Below is a small trained network, with its code and all its weights. Each question gives an input and a class and asks what happens when units are switched off, that is, made to give their printed mean instead of their output.

import numpy as np


def w(rows, s, z=0):
    codes = np.array(rows[::2]) - 128.0
    scale = np.full(codes.shape[1], s)
    scale[-1] = z or s
    return codes * scale


def norm(h):
    return h / np.sqrt((h * h).mean(-1, keepdims=True) + 1e-5)


def f(y):
    return np.maximum(y, 0)


def log_softmax(a):
    a = a - a.max(-1, keepdims=True)
    return a - np.log(np.exp(a).sum(-1, keepdims=True))


def net(x, mask):
    res = np.array(x, float).reshape(1, 4) / 4 @ E
    u = 0
    for l in range(2):
        y = f(norm(res) @ A[l][:, :-1].T + A[l][:, -1])
        res = res + np.where(mask[u : u + 3], y, B[l][:, -1]) @ B[l][:, :-1]
        u += 3
    return log_softmax(norm(res)[-1] @ U[:, :-1].T + U[:, -1])


A, B = {}, {}
E = w([
[198,10,188,166,109,255,15],'x0',
[200,156,191,103,104,79,218],'x1',
[87,228,178,213,173,203,28],'x2',
[11,142,200,182,15,64,122],'x3',
],0.0054)
A[0] = w([
[63,93,1,126,213,107,129,103],'L0N0',
[78,115,136,170,11,38,129,123],'L0N1',
[50,151,183,163,130,194,91,5],'L0N2',
],0.007,0.0024)
B[0] = w([
[122,53,165,173,198,63,93,220],'L0N0',
[204,28,81,153,223,59,86,255],'L0N1',
[69,171,255,152,110,98,149,199],'L0N2',
],0.0098,0.0049)
A[1] = w([
[110,98,113,181,194,152,105,160],'L1N0',
[129,94,253,150,194,58,120,160],'L1N1',
[156,222,130,162,188,134,170,4],'L1N2',
],0.0069,0.0032)
B[1] = w([
[194,53,1,170,72,92,70,194],'L1N0',
[116,147,120,240,227,122,102,254],'L1N1',
[35,53,248,125,53,154,41,145],'L1N2',
],0.0083,0.0088)
U = w([
[143,189,168,83,144,25,238,38],'0',
[253,43,125,52,66,200,146,59],'1',
[127,202,80,52,71,144,170,3],'2',
[67,212,213,213,102,164,101,70],'3',
[42,205,68,95,27,196,231,3],'4',
[193,61,90,218,214,48,87,253],'5',
],0.0079,0.0041)

Each question gives the input, the list of numbers given to net, and the class t.
The units are the neurons (one row each of A and B). Each row of codes is followed by its name. A weight is (code - 128) times the scale printed after its matrix; where a second scale follows, it is the last column's (A, B and U).
mask holds one flag per neuron, layer by layer. A switched-off neuron (its flag False) gives its mean, the last column of its row in B, instead of its output. The means were averaged over made-up inputs and are rounded, as every weight is.
A unit's drop is (log p(t) with every unit on - log p(t) with that unit switched off) / (log p(t) with every unit on - log p(t) with every unit switched off).
The circuit of an input: a set's keep is (log p(t) with only the set's units on - log p(t) with every unit switched off) / (log p(t) with every unit on - log p(t) with every unit switched off). Starting from all 6 units, units are removed one at a time, each time the one whose removal leaves the highest keep (on an exact tie, the one counted first), for as long as the keep stays at least 0.8.
circuit, biggest first: the units of the circuit, biggest drop first
unit that matters most: the unit with the biggest drop
k most important neurons: the k neurons with the biggest drops, biggest first
top k neurons in layer l: the k neurons of layer l with the biggest drops, biggest first
input [-8,2,-2,-3], class 0: 2 most important neurons -> (L0N1; L1N0)
input [-3,8,6,-2], class 3: circuit, biggest first -> (L0N1; L1N2)
input [3,2,-6,-3], class 1: 3 most important neurons -> (L1N1; L0N0; L0N1)
input [6,5,-5,-7], class 1: 3 most important neurons -> (L1N1; L0N1; L0N0)
input [6,4,-7,-6], class 1: 3 most important neurons -> (L1N1; L0N1; L0N0)
input [4,-2,0,2], class 3: circuit, biggest first -> (L0N2; L0N1)
input [1,5,-5,-7], class 1: 4 most important neurons -> (L1N1; L0N1; L0N0; L0N2)
input [-8,4,2,-1], class 0: circuit, biggest first -> (L1N0; L0N1)
input [7,-2,-5,3], class 1: unit that matters most -> L0N0
input [6,2,-7,-8], class 1: circuit, biggest first -> (L1N1; L0N1; L0N0)
input [4,-1,3,4], class 3: 2 most important neurons -> (L0N2; L0N0)
input [-2,7,5,-6], class 3: top 2 neurons in layer 1 -> (L1N2; L1N0)
input [-3,3,6,0], class 3: top 2 neurons in layer 0 -> (L0N1; L0N0)
input [8,5,8,5], class 3: 3 most important neurons -> (L0N1; L0N2; L0N0)
input [1,3,-2,-7], class 1: circuit, biggest first -> (L1N1; L0N1; L0N2; L0N0)
input [-2,4,6,-6], class 3: 4 most important neurons -> (L0N1; L1N2; L0N0; L1N1)
input [5,0,8,0], class 3: circuit, biggest first -> (L0N1; L0N2)
input [5,0,0,-3], class 1: top neuron in layer 0 -> (L0N0)
input [-1,6,2,-1], class 3: top 2 neurons in layer 1 -> (L1N2; L1N0)
input [1,2,3,-1], class 3: top neuron in layer 1 -> (L1N0)
